Here is a tiny trained network, its code and every weight. The questions are about switching its units off for an input and a class, where a switched-off unit gives its printed mean instead of its output.

import numpy as np


def w(rows, s, z=0):
    codes = np.array(rows[::2]) - 128.0
    scale = np.full(codes.shape[1], s)
    scale[-1] = z or s
    return codes * scale


def norm(h):
    return h / np.sqrt((h * h).mean(-1, keepdims=True) + 1e-5)


def f(y):
    return np.maximum(y, 0)


def log_softmax(a):
    a = a - a.max(-1, keepdims=True)
    return a - np.log(np.exp(a).sum(-1, keepdims=True))


def net(x, mask):
    res = np.array(x, float).reshape(1, 5) / 4 @ E
    u = 0
    for l in range(3):
        y = f(norm(res) @ A[l][:, :-1].T + A[l][:, -1])
        res = res + np.where(mask[u : u + 5], y, B[l][:, -1]) @ B[l][:, :-1]
        u += 5
    return log_softmax(norm(res)[-1] @ U[:, :-1].T + U[:, -1])


A, B = {}, {}
E = w([
[113,144,140,132],'x0',
[141,177,199,254],'x1',
[58,16,141,109],'x2',
[95,169,154,140],'x3',
[145,108,118,119],'x4',
],0.0072)
A[0] = w([
[138,97,228,208,105],'L0N0',
[139,200,17,149,185],'L0N1',
[89,133,145,2,17],'L0N2',
[9,194,166,95,190],'L0N3',
[38,8,172,155,255],'L0N4',
],0.0093,0.00082)
B[0] = w([
[180,52,92,177,223],'L0N0',
[124,141,211,95,191],'L0N1',
[147,89,19,240,206],'L0N2',
[188,58,87,81,187],'L0N3',
[159,192,254,80,254],'L0N4',
],0.0098,0.007)
A[1] = w([
[75,151,46,53,165],'L1N0',
[51,158,88,148,5],'L1N1',
[247,187,74,117,146],'L1N2',
[46,24,174,111,54],'L1N3',
[108,101,79,173,46],'L1N4',
],0.012,0.0016)
B[1] = w([
[112,134,126,249,166],'L1N0',
[102,103,135,110,129],'L1N1',
[110,136,156,88,255],'L1N2',
[96,181,217,121,176],'L1N3',
[157,123,44,112,157],'L1N4',
],0.016,0.0077)
A[2] = w([
[237,54,174,98,254],'L2N0',
[107,131,254,64,161],'L2N1',
[174,133,173,247,166],'L2N2',
[194,66,164,61,89],'L2N3',
[193,223,105,114,145],'L2N4',
],0.0087,0.00089)
B[2] = w([
[59,162,85,106,216],'L2N0',
[151,173,56,66,254],'L2N1',
[83,36,8,134,200],'L2N2',
[171,197,2,147,184],'L2N3',
[60,66,248,70,159],'L2N4',
],0.0079,0.0096)
U = w([
[104,187,254,41,122],'0',
[133,137,81,84,235],'1',
[114,58,103,224,4],'2',
],0.0072,0.0012)

Each question gives the input, the list of numbers given to net, and the class t.
The units are the neurons (one row each of A and B). Each row of codes is followed by its name. A weight is (code - 128) times the scale printed after its matrix; where a second scale follows, it is the last column's (A, B and U).
mask holds one flag per neuron, layer by layer. A switched-off neuron (its flag False) gives its mean, the last column of its row in B, instead of its output. The means were averaged over made-up inputs and are rounded, as every weight is.
A unit's drop is (log p(t) with every unit on - log p(t) with that unit switched off) / (log p(t) with every unit on - log p(t) with every unit switched off).
The circuit of an input: a set's keep is (log p(t) with only the set's units on - log p(t) with every unit switched off) / (log p(t) with every unit on - log p(t) with every unit switched off). Starting from the 12 units with the biggest drops (on a tie, the unit counted first), units are removed one at a time, each time the one whose removal leaves the highest keep (on an exact tie, the one counted first), for as long as the keep stays at least 0.8.
units of the circuit, in order: the units of the circuit, biggest drop first
most important unit: the unit with the biggest drop
top k neurons: the k neurons with the biggest drops, biggest first
drop when u is switched off: that unit's drop, to one decimal
input [6,-7,3,6,-2], class 2: top 4 neurons	L1N0, L0N2, L2N1, L0N0
input [4,-7,5,1,-2], class 2: most important unit	L0N2
input [-3,7,-6,0,5], class 2: top 2 neurons	L0N4, L0N0
input [-1,-8,-4,7,-2], class 2: units of the circuit, in order	L1N0, L0N4
input [1,-7,-5,6,-7], class 2: top 2 neurons	L0N4, L1N0
input [3,-4,6,-1,-4], class 0: top 2 neurons	L0N4, L1N3
input [5,-6,4,-8,-8], class 2: top 3 neurons	L0N2, L1N0, L0N1
input [4,6,-3,-2,1], class 2: top 3 neurons	L0N4, L2N1, L0N3
input [-1,0,-3,-2,6], class 0: units of the circuit, in order	L0N0, L2N4
input [-4,-8,4,-5,4], class 2: top 2 neurons	L1N0, L0N2
input [-1,-2,4,-8,-5], class 0: top 2 neurons	L1N3, L0N0
input [1,-7,-8,0,5], class 0: top 2 neurons	L1N2, L0N1
input [0,-5,8,-4,-1], class 0: top 2 neurons	L1N3, L0N4
input [-2,7,-2,2,-5], class 2: most important unit	L2N1
input [-2,-8,-1,-3,4], class 2: top 2 neurons	L1N0, L2N1
input [-4,-1,5,-7,-4], class 0: drop when L1N3 is switched off	0.3
input [-3,8,8,2,-3], class 0: drop when L0N4 is switched off	2.4
input [-4,8,-7,-5,-4], class 2: drop when L0N2 is switched off	-0.1
input [3,-5,2,0,-7], class 2: drop when L2N1 is switched off	0.2
input [-6,-2,7,-7,-4], class 0: units of the circuit, in order	L1N3
